The symbols move the points like this.
state | ~ + § ! $ *
dj | tp - dn jn mp ml
lj | gf zp bg pn pq nl
jb | hz - gj sb fz tg
bl | lz gd hn sj pf fg
qh | cj - jj tp sz pp
zh | lg - nq zf sb gb
qr | tg tj rc jj cr qb
qn | sq ml rm lz ld dq
fh | nf ph - rm zc -
jd | bz gb rt pq bc rj
mz | cr nm sj qj cg lj
sq | hr gq mf rl qn qm
zj | nl jm - sg ht -
rm | mf qn - mn nl -
sm | tr tp qb pp dn sq
pq | lj nc nh nb lq zj
jg | nb lp gs hr ns cq
lq | pq tr cz jg qb ht
gq | gj fz sq rg ml rc
nb | pn fr rj jm jg sg
fz | jb - gq bs tc qr
pf | bl nq sg hq mj rt
bc | jd bm fj lq lm gs
tl | dq sj - fg cl -
bt | tj - cr sz nm dn
sj | zg mz tl bz hq bg
lm | bc jj qz qb sc nf
hn | mn bl - tl sg -
nq | gd zh pf cg pm jd
ld | qn zb nl bl jm tl
pp | lp fd ns gq fc rl
nf | gs ns - mf fh -
dd | hq tg jz bc rc cz
dz | mp - nc dc cm gr
gr | zb hz jm nq gj hq
tc | fz - ml tm ng cr
fg | cc bz - bg rt -
ml | gq tc qn cd zb zg
mb | cz qb - nf jl -
ph | ns fc fh qn pn mn
pn | ph pb zc ld nb hn
dt | sz - qj mp hf pb
lp | fr jh jg gj pp mj
lz | rl cd mn zg bl cc
zp | dn mp lj pb nc ld
pm | nq sb mj tg rg bc
gd | cd lg bl mz nq bz
rg | pm bs rl qr cd lm
tr | nc cm lq lp sm hr
tp | cm - sm fd dj gq
pb | fc ch pn zb fr bl
cr | qr bt zg gt mz gf
gs | rj jg - ht nf -
cz | nh lq - gs mb -
qz | fj lm - mb cc -
tm | bs - cd bt lg gt
fj | rt bc - cz qz -
nm | bt - mz dt zf zp
hr | jm gj ht mj sq jz
jh | dc - lp jb fd pm
dq | qm zg - cc tl -
cg | mz zf hq gb tg pq
hz | ng - gr zh jb cg
cq | sg mj - jz zq -
ht | zj hr - cq mf -
jj | bm qh lm sm gt ns
sz | qh - gt dj dt fc
jz | cl dd - fj qm -
jm | ld gr zj pf hr cl
zc | fh pn - nl rj -
dn | sm dj gf fc zp qn
bs | sb - rg tj tm jj
cm | dz - tr jh tp gj
jn | fd - fc tc ch cd
gb | qj hf jd nc bm nb
ng | tc - zb lg hz mz
hq | sj cg cl jd dd nh
zg | rc cr dq sc sj jl
gj | gr jb hr pm gq dd
nc | zp dz pq fr tr jm
zb | ml ng ld gd gr sj
bm | gb cj bc tr jj jg
sb | zh - pm tb bs bm
rt | fg jd - nh fj -
hf | dt - gb dz cj fr
mn | zq lz - dq hn -
qb | lq sm mb ns gf mf
zf | nm - cg hf tb nc
mf | ht sq - zq rm -
qm | jz rc - qz dq -
sc | lm gt cc gf bz fh
bz | sc qj fg lj jd zc
tb | zf - tg cj tj tr
rc | dd qr qm lm zg mb
zq | cq rl - qm mn -
bg | jl lj - zc nh -
tg | cg tb dd bm qr lq
cj | hf - bm cm qh lp
gt | jj sz sc dn qj ph
qj | gt dt bz zp gb pn
gf | qb dn jl ph lj rm
rl | mj rg zq rc lz qz
nh | bg pq - rj cz -
jl | mb gf - fh bg -
fd | jh - pp fz jn rg
lg | tm - gd nm zh qj
fc | pp jn ph ml pb lz
cl | tl hq - rt jz -
mp | dj - zp ch dz zb
cd | rg tm lz cr gd sc
ns | jg pp nf sq ph zq
tj | tb - qr qh bt sm
dc | ch - fr hz jh nq
ch | jn - pb ng dc gd
mj | pf pm cq dd rl fj
cc | qz sc - jl fg -
sg | hn pf - cl cq -
nl | rm ld - hn zj -
fr | pb dc nb gr lp pf
rj | zc nb - zj gs -

In the rows, 69 stands for zero.

The rows follow the links: the fewer symbols apart two points are, the more alike their rows tend to be.

Each row is also shifted at random along 7 hidden directions that mean nothing.

Some points, each with a row of numbers:
bs
[75, 78, 63, 65, 71, 81, 63, 68, 57, 74, 58, 70, 68, 65, 60, 85, 75, 42, 67, 64, 69, 40, 65, 72, 69, 66, 75, 75, 58]
qz
[52, 75, 77, 68, 80, 73, 75, 62, 62, 77, 75, 81, 83, 80, 78, 45, 62, 60, 67, 76, 58, 41, 55, 50, 73, 71, 62, 77, 64]
sz
[68, 67, 69, 78, 77, 47, 74, 66, 80, 91, 64, 76, 64, 70, 74, 70, 62, 76, 62, 77, 74, 67, 65, 48, 70, 84, 62, 66, 71]
gj
[62, 74, 63, 69, 85, 68, 67, 63, 79, 62, 58, 75, 66, 65, 62, 52, 75, 61, 56, 57, 58, 74, 79, 61, 76, 63, 76, 65, 64]
pp
[86, 81, 71, 74, 49, 66, 71, 73, 68, 78, 52, 80, 58, 76, 67, 78, 71, 57, 74, 70, 67, 67, 84, 59, 75, 72, 68, 67, 63]
sj
[71, 66, 73, 77, 74, 54, 72, 69, 69, 69, 74, 62, 73, 47, 69, 69, 67, 79, 73, 61, 72, 68, 69, 67, 66, 75, 68, 58, 74]
nl
[56, 57, 75, 73, 49, 68, 56, 71, 47, 70, 90, 60, 83, 89, 61, 53, 57, 100, 69, 69, 82, 59, 60, 78, 70, 69, 76, 69, 70]
cc
[71, 74, 74, 77, 72, 51, 77, 62, 79, 72, 68, 67, 65, 57, 76, 57, 75, 88, 76, 70, 79, 69, 72, 64, 66, 80, 59, 64, 77]
ch
[69, 60, 66, 66, 51, 70, 70, 66, 78, 83, 89, 67, 75, 82, 69, 69, 56, 80, 59, 73, 58, 98, 75, 65, 77, 78, 71, 80, 80]
zh
[62, 66, 57, 58, 72, 98, 63, 67, 48, 57, 70, 56, 82, 59, 65, 80, 74, 49, 56, 56, 68, 35, 63, 95, 65, 50, 77, 74, 58]
fj
[74, 81, 73, 68, 63, 79, 85, 59, 62, 55, 66, 68, 79, 44, 81, 64, 79, 48, 74, 59, 60, 48, 80, 67, 73, 57, 64, 70, 64]
gt
[46, 67, 58, 59, 102, 84, 75, 67, 90, 67, 64, 56, 70, 69, 79, 52, 78, 56, 51, 72, 50, 82, 58, 87, 69, 78, 63, 72, 71]
hq
[76, 64, 76, 76, 47, 59, 68, 74, 58, 67, 69, 74, 62, 54, 68, 79, 60, 70, 79, 69, 76, 68, 63, 54, 67, 65, 68, 62, 67]
fz
[62, 78, 63, 73, 71, 65, 66, 62, 68, 76, 88, 74, 86, 76, 64, 56, 71, 82, 50, 57, 61, 72, 74, 63, 79, 69, 75, 73, 74]
fr
[54, 55, 57, 66, 78, 62, 64, 69, 88, 54, 41, 67, 49, 77, 67, 45, 72, 64, 50, 71, 69, 73, 78, 77, 63, 63, 66, 58, 57]
tp
[85, 79, 62, 67, 93, 68, 76, 67, 66, 66, 67, 66, 72, 66, 77, 92, 82, 73, 72, 69, 79, 62, 78, 82, 63, 65, 61, 69, 74]
bl
[63, 60, 79, 71, 32, 69, 61, 73, 62, 89, 93, 74, 78, 80, 60, 60, 45, 68, 69, 71, 49, 84, 54, 45, 81, 78, 79, 79, 76]
ph
[93, 77, 73, 69, 76, 76, 73, 72, 75, 75, 59, 64, 65, 64, 69, 87, 75, 36, 86, 67, 60, 70, 91, 80, 66, 77, 70, 70, 68]
zb
[60, 60, 65, 79, 27, 68, 60, 72, 58, 69, 74, 60, 65, 75, 59, 60, 64, 89, 60, 63, 75, 86, 70, 80, 71, 71, 76, 64, 66]
qm
[68, 74, 72, 66, 74, 76, 59, 76, 49, 54, 67, 64, 68, 69, 68, 83, 80, 87, 88, 73, 99, 49, 46, 93, 53, 62, 68, 66, 67]
sq
[52, 66, 66, 55, 80, 102, 50, 82, 46, 66, 82, 67, 81, 107, 60, 66, 67, 53, 68, 79, 64, 46, 45, 94, 60, 61, 79, 80, 59]
jh
[69, 66, 64, 68, 35, 60, 62, 72, 67, 63, 66, 77, 53, 88, 66, 74, 67, 80, 62, 79, 86, 78, 68, 68, 61, 60, 68, 68, 65]
dn
[66, 71, 63, 75, 74, 65, 77, 70, 70, 69, 73, 59, 74, 69, 79, 62, 77, 89, 62, 68, 73, 73, 73, 83, 67, 75, 61, 62, 71]
ng
[58, 54, 65, 64, 84, 68, 55, 69, 76, 88, 83, 71, 73, 98, 59, 68, 49, 79, 59, 79, 66, 86, 56, 60, 74, 79, 76, 79, 78]
ld
[85, 59, 77, 64, 85, 73, 58, 80, 58, 83, 87, 67, 81, 85, 57, 86, 53, 72, 88, 72, 67, 63, 65, 64, 71, 77, 77, 73, 76]
bg
[66, 64, 72, 72, 55, 70, 77, 63, 66, 63, 76, 57, 72, 63, 79, 55, 68, 78, 70, 69, 69, 83, 79, 77, 67, 71, 63, 70, 71]
tg
[79, 69, 67, 65, 86, 64, 66, 75, 80, 62, 51, 77, 54, 59, 65, 91, 73, 65, 78, 75, 75, 79, 61, 59, 69, 64, 67, 65, 72]
dc
[84, 61, 59, 56, 68, 86, 64, 75, 58, 57, 62, 60, 65, 73, 68, 98, 72, 60, 72, 71, 84, 57, 77, 96, 56, 53, 70, 72, 65]
tm
[71, 72, 70, 66, 71, 63, 66, 64, 74, 86, 99, 70, 88, 72, 62, 76, 59, 92, 64, 63, 62, 86, 63, 57, 83, 80, 76, 75, 90]
gf
[51, 70, 63, 73, 70, 68, 82, 63, 83, 64, 77, 58, 69, 65, 80, 40, 79, 68, 51, 65, 56, 93, 76, 81, 64, 76, 62, 65, 71]
tb
[68, 67, 61, 49, 108, 82, 64, 71, 80, 59, 73, 70, 70, 70, 68, 91, 74, 68, 68, 74, 71, 84, 53, 79, 64, 59, 71, 78, 79]
mz
[84, 71, 67, 73, 55, 82, 73, 73, 48, 64, 70, 52, 76, 38, 71, 98, 76, 69, 78, 58, 76, 58, 72, 88, 68, 63, 70, 61, 71]
rm
[82, 81, 75, 86, 52, 58, 73, 58, 63, 72, 56, 66, 66, 46, 63, 60, 77, 57, 75, 50, 67, 60, 94, 67, 76, 79, 75, 66, 59]
gq
[64, 80, 60, 64, 85, 72, 68, 64, 94, 63, 72, 64, 71, 68, 63, 57, 85, 72, 55, 54, 51, 108, 77, 76, 79, 73, 78, 68, 80]
tr
[83, 75, 70, 68, 51, 82, 79, 74, 49, 65, 63, 76, 71, 67, 79, 85, 69, 53, 75, 73, 64, 59, 78, 66, 71, 59, 60, 71, 62]
rt
[60, 62, 72, 71, 24, 71, 71, 68, 59, 53, 68, 65, 60, 64, 77, 60, 69, 78, 69, 75, 81, 75, 62, 77, 61, 58, 62, 67, 63]
zc
[87, 63, 76, 64, 74, 74, 69, 70, 74, 62, 71, 56, 66, 66, 69, 83, 72, 72, 91, 67, 77, 80, 83, 87, 65, 71, 70, 71, 79]
dj
[72, 77, 62, 78, 40, 81, 80, 64, 52, 76, 58, 62, 66, 58, 79, 75, 75, 43, 60, 67, 63, 57, 80, 79, 68, 71, 64, 73, 52]

The symbols that take the first to the second take the third to the fourth, perhaps in another order. What is the fourth?
Answers are names.
A [83, 59, 73, 75, 61, 61, 57, 79, 52, 73, 48, 78, 57, 76, 56, 83, 57, 68, 78, 72, 84, 43, 70, 57, 70, 65, 75, 61, 55]
B [53, 71, 71, 73, 62, 68, 63, 76, 61, 86, 61, 84, 65, 84, 66, 63, 58, 62, 62, 82, 62, 64, 42, 46, 77, 72, 69, 72, 61]
C [58, 67, 67, 66, 52, 63, 52, 78, 81, 72, 68, 76, 56, 89, 56, 69, 69, 90, 64, 77, 75, 95, 50, 68, 71, 73, 77, 67, 75]
D qj

A [77, 69, 63, 53, 91, 79, 67, 69, 76, 64, 60, 74, 65, 80, 67, 82, 72, 49, 65, 72, 67, 64, 77, 73, 67, 60, 68, 76, 66]
B [75, 74, 83, 76, 49, 54, 66, 69, 57, 89, 74, 96, 76, 74, 60, 63, 48, 58, 76, 67, 56, 49, 64, 19, 84, 71, 75, 73, 64]
C [60, 72, 62, 62, 136, 55, 68, 54, 102, 74, 59, 83, 72, 60, 61, 51, 69, 53, 51, 59, 49, 64, 72, 40, 82, 72, 75, 73, 75]
D bc

A [54, 68, 62, 63, 90, 64, 66, 66, 70, 69, 82, 76, 81, 76, 69, 65, 66, 85, 55, 71, 72, 66, 51, 60, 71, 60, 69, 70, 75]
B [102, 73, 71, 68, 59, 74, 80, 69, 63, 63, 69, 67, 78, 47, 71, 91, 72, 64, 79, 54, 63, 64, 102, 67, 80, 59, 70, 65, 72]
C [43, 55, 58, 68, 92, 79, 57, 63, 54, 72, 58, 72, 76, 88, 61, 43, 57, 47, 40, 68, 62, 26, 59, 65, 68, 62, 77, 74, 47]
D qj

A [55, 75, 64, 72, 49, 71, 78, 65, 57, 57, 64, 71, 72, 56, 79, 55, 75, 73, 53, 66, 69, 50, 68, 71, 68, 57, 62, 60, 59]
B [69, 74, 69, 60, 64, 89, 69, 68, 79, 70, 93, 56, 83, 60, 64, 72, 77, 58, 72, 56, 45, 99, 69, 82, 77, 74, 81, 80, 83]
C [63, 81, 63, 72, 67, 68, 82, 67, 74, 64, 65, 69, 73, 56, 80, 65, 82, 73, 59, 65, 64, 67, 70, 71, 71, 69, 62, 62, 70]
D bl

A [63, 66, 60, 73, 70, 55, 80, 66, 79, 50, 52, 62, 60, 42, 80, 61, 81, 83, 59, 63, 80, 62, 77, 76, 63, 61, 59, 50, 65]
B [95, 69, 75, 80, 59, 38, 63, 80, 68, 85, 66, 73, 59, 82, 64, 93, 62, 110, 87, 79, 97, 69, 79, 60, 68, 83, 65, 54, 81]
C [78, 82, 75, 72, 63, 64, 70, 75, 71, 71, 69, 76, 60, 61, 66, 85, 74, 58, 83, 72, 65, 84, 59, 59, 67, 72, 68, 68, 72]
D pq

A [65, 63, 62, 63, 95, 70, 78, 69, 78, 62, 68, 53, 73, 52, 79, 72, 75, 83, 63, 67, 74, 67, 69, 90, 63, 71, 62, 58, 78]
B [82, 64, 74, 68, 68, 79, 61, 71, 59, 62, 68, 56, 68, 68, 61, 80, 71, 70, 87, 63, 83, 65, 75, 91, 64, 68, 74, 70, 69]
C [61, 68, 62, 60, 65, 87, 73, 69, 54, 70, 84, 74, 83, 88, 79, 71, 64, 64, 56, 78, 60, 63, 61, 70, 69, 57, 64, 82, 68]
D mj

A [69, 77, 68, 66, 52, 74, 80, 63, 83, 54, 84, 50, 71, 50, 79, 68, 86, 91, 76, 63, 71, 108, 73, 96, 65, 71, 62, 67, 86]
B [78, 79, 76, 90, 55, 45, 70, 59, 59, 75, 74, 69, 77, 56, 61, 53, 71, 90, 72, 51, 77, 55, 88, 59, 78, 79, 74, 59, 69]
C [97, 67, 78, 62, 84, 58, 78, 68, 91, 71, 78, 77, 74, 60, 69, 79, 62, 64, 84, 65, 50, 95, 95, 45, 78, 71, 69, 71, 87]
D hq

A [40, 64, 67, 74, 55, 65, 61, 66, 85, 85, 74, 71, 67, 81, 58, 35, 60, 74, 46, 68, 50, 93, 56, 56, 82, 85, 78, 73, 70]
B [82, 66, 68, 61, 68, 92, 76, 78, 52, 67, 65, 67, 73, 70, 80, 89, 61, 49, 77, 76, 62, 58, 74, 72, 71, 60, 62, 75, 64]
C [38, 64, 64, 76, 79, 56, 63, 57, 74, 48, 51, 62, 62, 54, 63, 23, 79, 75, 47, 54, 78, 44, 70, 78, 62, 62, 74, 55, 54]
D mb

A [50, 59, 63, 64, 60, 79, 68, 66, 59, 71, 92, 70, 86, 75, 71, 63, 55, 79, 50, 70, 61, 73, 49, 61, 74, 60, 71, 79, 71]
B [68, 63, 71, 78, 64, 54, 66, 67, 71, 72, 76, 64, 72, 64, 60, 55, 63, 76, 66, 58, 66, 78, 80, 64, 71, 77, 76, 63, 71]
C [67, 77, 60, 70, 61, 65, 69, 58, 83, 63, 69, 74, 67, 59, 61, 63, 76, 61, 54, 55, 56, 96, 84, 61, 78, 62, 77, 73, 69]
D pq

A [76, 60, 69, 81, 73, 59, 73, 73, 58, 79, 49, 67, 60, 70, 75, 74, 60, 67, 73, 78, 79, 43, 73, 64, 67, 75, 59, 60, 56]
B [80, 74, 72, 70, 86, 69, 72, 70, 61, 61, 42, 57, 56, 50, 75, 83, 83, 53, 88, 71, 89, 33, 71, 90, 53, 71, 62, 61, 58]
C [89, 73, 65, 78, 52, 59, 66, 72, 65, 79, 52, 66, 53, 70, 67, 93, 74, 69, 73, 72, 88, 59, 81, 76, 62, 76, 67, 64, 63]
D qb

A [44, 68, 60, 73, 47, 75, 70, 59, 68, 82, 81, 67, 79, 86, 71, 39, 64, 66, 40, 68, 53, 70, 71, 71, 77, 76, 71, 76, 62]
B [76, 67, 78, 67, 79, 68, 70, 73, 69, 78, 60, 68, 61, 75, 74, 80, 64, 65, 90, 85, 81, 59, 57, 68, 62, 78, 62, 72, 68]
C [69, 78, 61, 66, 43, 68, 71, 65, 83, 71, 74, 71, 62, 79, 69, 66, 77, 72, 55, 69, 63, 105, 79, 73, 72, 70, 70, 76, 73]
D qz

A [70, 63, 67, 70, 59, 56, 60, 72, 77, 53, 68, 63, 58, 62, 58, 63, 75, 83, 69, 60, 77, 91, 80, 75, 61, 61, 75, 59, 73]
B [76, 80, 69, 62, 74, 72, 80, 70, 86, 61, 68, 66, 61, 58, 79, 78, 83, 57, 76, 73, 62, 92, 69, 77, 62, 69, 62, 68, 77]
C [74, 61, 67, 63, 67, 75, 65, 76, 67, 64, 63, 69, 63, 57, 66, 90, 66, 68, 76, 72, 71, 80, 58, 69, 68, 61, 70, 66, 71]
D pp

A [62, 82, 62, 68, 54, 83, 82, 67, 63, 59, 64, 65, 72, 55, 81, 67, 86, 62, 58, 64, 63, 60, 70, 85, 67, 64, 62, 64, 63]
B [74, 75, 68, 83, 66, 40, 59, 68, 64, 78, 66, 80, 64, 78, 60, 74, 69, 100, 63, 66, 91, 57, 73, 57, 69, 71, 72, 58, 70]
C [74, 72, 75, 77, 58, 65, 63, 71, 63, 85, 69, 74, 67, 75, 60, 66, 64, 56, 73, 66, 61, 69, 75, 59, 74, 81, 75, 69, 65]
D gt

A [50, 74, 58, 69, 66, 74, 68, 65, 65, 67, 70, 71, 71, 67, 69, 65, 75, 70, 49, 66, 68, 68, 55, 74, 67, 66, 69, 72, 64]
B [72, 58, 72, 72, 66, 47, 60, 78, 81, 61, 42, 74, 33, 57, 62, 78, 68, 62, 80, 77, 85, 84, 60, 57, 54, 67, 66, 57, 61]
C [55, 58, 60, 67, 68, 86, 73, 66, 72, 80, 52, 63, 55, 78, 77, 60, 62, 28, 53, 80, 52, 73, 66, 71, 68, 74, 64, 81, 51]
D qb

A [52, 67, 72, 65, 60, 89, 58, 69, 55, 71, 74, 60, 77, 80, 59, 58, 66, 62, 70, 66, 70, 49, 52, 85, 67, 72, 77, 75, 61]
B [63, 67, 68, 66, 36, 93, 68, 79, 57, 69, 71, 57, 58, 85, 76, 73, 71, 47, 72, 82, 63, 86, 60, 96, 56, 70, 63, 76, 56]
C [65, 68, 73, 73, 50, 70, 67, 62, 70, 62, 71, 58, 67, 55, 63, 59, 72, 72, 70, 58, 69, 75, 72, 76, 71, 70, 78, 68, 70]
D lj

A [54, 51, 70, 61, 102, 73, 70, 72, 85, 81, 63, 70, 61, 93, 77, 52, 53, 43, 67, 87, 50, 79, 61, 59, 66, 82, 62, 79, 65]
B [98, 84, 66, 66, 108, 63, 84, 63, 75, 73, 85, 72, 89, 57, 79, 96, 77, 78, 76, 63, 66, 69, 89, 64, 74, 71, 62, 71, 88]
C [61, 77, 71, 80, 27, 64, 86, 62, 68, 74, 71, 66, 68, 50, 81, 48, 73, 57, 57, 62, 52, 77, 75, 64, 71, 79, 62, 66, 63]
D cj

